Below is a small trained network, with its code and all its weights. Each question gives an input and a class and asks what happens when units are switched off, that is, made to give their printed mean instead of their output.

import numpy as np


def w(rows, s, z=0):
    codes = np.array(rows[::2]) - 128.0
    scale = np.full(codes.shape[1], s)
    scale[-1] = z or s
    return codes * scale


def norm(h):
    return h / np.sqrt((h * h).mean(-1, keepdims=True) + 1e-5)


def f(y):
    return y / 2 * (1 + np.tanh(0.7978845608 * (y + 0.044715 * y**3)))


def log_softmax(a):
    a = a - a.max(-1, keepdims=True)
    return a - np.log(np.exp(a).sum(-1, keepdims=True))


def net(x, mask):
    res = np.array(x, float).reshape(1, 4) / 4 @ E
    u = 0
    for l in range(2):
        y = f(norm(res) @ A[l][:, :-1].T + A[l][:, -1])
        res = res + np.where(mask[u : u + 6], y, B[l][:, -1]) @ B[l][:, :-1]
        u += 6
    return log_softmax(norm(res)[-1] @ U[:, :-1].T + U[:, -1])


A, B = {}, {}
E = w([
[146,219,162,49,93,73,132,152,99],'x0',
[159,162,59,122,168,144,166,90,149],'x1',
[135,83,95,188,141,149,85,209,125],'x2',
[97,161,113,91,145,1,54,107,159],'x3',
],0.0097)
A[0] = w([
[123,126,175,130,191,175,195,21,151,77],'L0N1',
[144,74,121,163,120,255,191,141,110,253],'L0N2',
[133,218,54,112,108,73,139,138,43,117],'L0N3',
[190,148,189,103,105,101,175,88,106,74],'L0N4',
[154,148,154,183,133,147,79,141,131,241],'L0N5',
[115,157,136,88,123,123,100,98,113,141],'L0N6',
],0.0098,0.003)
B[0] = w([
[159,113,158,99,152,78,110,171,157,178],'L0N1',
[159,71,104,170,155,142,189,9,65,254],'L0N2',
[189,113,108,126,133,168,176,170,188,176],'L0N3',
[50,184,154,101,128,178,139,132,84,163],'L0N4',
[187,80,141,128,156,119,120,165,168,160],'L0N5',
[102,100,158,163,175,103,187,166,99,151],'L0N6',
],0.011,0.012)
A[1] = w([
[155,62,2,133,149,155,1,99,189,2],'L1N1',
[156,86,118,180,62,171,87,168,179,45],'L1N2',
[107,208,59,89,214,100,144,45,189,189],'L1N3',
[68,110,60,222,176,170,27,128,194,83],'L1N4',
[60,173,167,46,96,198,172,59,107,39],'L1N5',
[54,60,178,211,53,210,85,163,95,225],'L1N6',
],0.007,0.0028)
B[1] = w([
[124,247,218,37,118,195,205,145,98,218],'L1N1',
[74,220,129,27,124,147,85,158,172,137],'L1N2',
[170,24,17,150,45,226,113,134,122,253],'L1N3',
[67,228,44,68,164,100,142,227,166,198],'L1N4',
[31,223,226,132,197,166,10,103,145,206],'L1N5',
[237,106,82,39,117,201,255,92,218,219],'L1N6',
],0.0086,0.0038)
U = w([
[156,67,168,153,113,11,49,161,154,125],'0',
[91,103,134,205,85,77,90,68,145,63],'1',
[30,202,248,106,171,155,146,66,35,121],'2',
[116,142,123,154,84,138,69,108,86,14],'3',
[168,207,110,39,126,153,171,202,201,184],'4',
[35,97,65,139,89,146,57,120,104,71],'5',
[238,30,74,170,139,183,184,51,130,211],'6',
[116,203,107,242,116,109,74,83,98,3],'7',
],0.013,0.0055)

Each question gives the input, the list of numbers given to net, and the class t.
The units are the neurons (one row each of A and B). Each row of codes is followed by its name. A weight is (code - 128) times the scale printed after its matrix; where a second scale follows, it is the last column's (A, B and U).
mask holds one flag per neuron, layer by layer. A switched-off neuron (its flag False) gives its mean, the last column of its row in B, instead of its output. The means were averaged over made-up inputs and are rounded, as every weight is.
A unit's drop is (log p(t) with every unit on - log p(t) with that unit switched off) / (log p(t) with every unit on - log p(t) with every unit switched off).
The circuit of an input: a set's keep is (log p(t) with only the set's units on - log p(t) with every unit switched off) / (log p(t) with every unit on - log p(t) with every unit switched off). Starting from all 12 units, units are removed one at a time, each time the one whose removal leaves the highest keep (on an exact tie, the one counted first), for as long as the keep stays at least 0.8.
units of the circuit, in order: the units of the circuit, biggest drop first
k most important neurons: the k neurons with the biggest drops, biggest first
k most important neurons of layer l: the k neurons of layer l with the biggest drops, biggest first
drop when u is switched off: that unit's drop, to one decimal
input [-1,-2,-7,4], class 2: units of the circuit, in order : (L0N4)
input [6,5,-7,-4], class 2: 2 most important neurons : (L0N4; L1N5)
input [6,-7,0,4], class 0: 4 most important neurons of layer 1 : (L1N1; L1N6; L1N5; L1N4)
input [5,3,-7,-2], class 2: 4 most important neurons : (L0N4; L1N5; L1N6; L0N5)
input [3,3,-2,2], class 4: 2 most important neurons of layer 0 : (L0N2; L0N3)
input [4,8,-8,-8], class 2: units of the circuit, in order : (L0N4; L1N5)
input [-5,-1,0,8], class 4: 2 most important neurons of layer 1 : (L1N4; L1N1)
input [5,0,0,-2], class 2: 3 most important neurons of layer 0 : (L0N4; L0N1; L0N5)
input [1,6,-8,-4], class 2: 2 most important neurons : (L0N4; L1N5)
input [8,6,-6,-6], class 2: 4 most important neurons : (L0N4; L1N5; L1N6; L0N5)
input [1,-8,-6,-6], class 2: 2 most important neurons : (L1N5; L0N4)
input [-4,2,1,7], class 4: 2 most important neurons : (L0N2; L1N1)
input [-2,-5,-3,5], class 0: 2 most important neurons : (L0N2; L0N4)
input [3,-2,5,1], class 4: units of the circuit, in order : (L0N2)
input [5,-6,0,-4], class 2: 2 most important neurons : (L1N5; L0N4)
input [4,1,-2,-7], class 2: 3 most important neurons of layer 1 : (L1N5; L1N3; L1N6)
input [-7,-4,-3,4], class 4: drop when L0N2 is switched off : 1.0
input [-6,-2,2,3], class 4: drop when L0N2 is switched off : 0.1
input [5,2,-2,-6], class 2: drop when L0N4 is switched off : 0.9
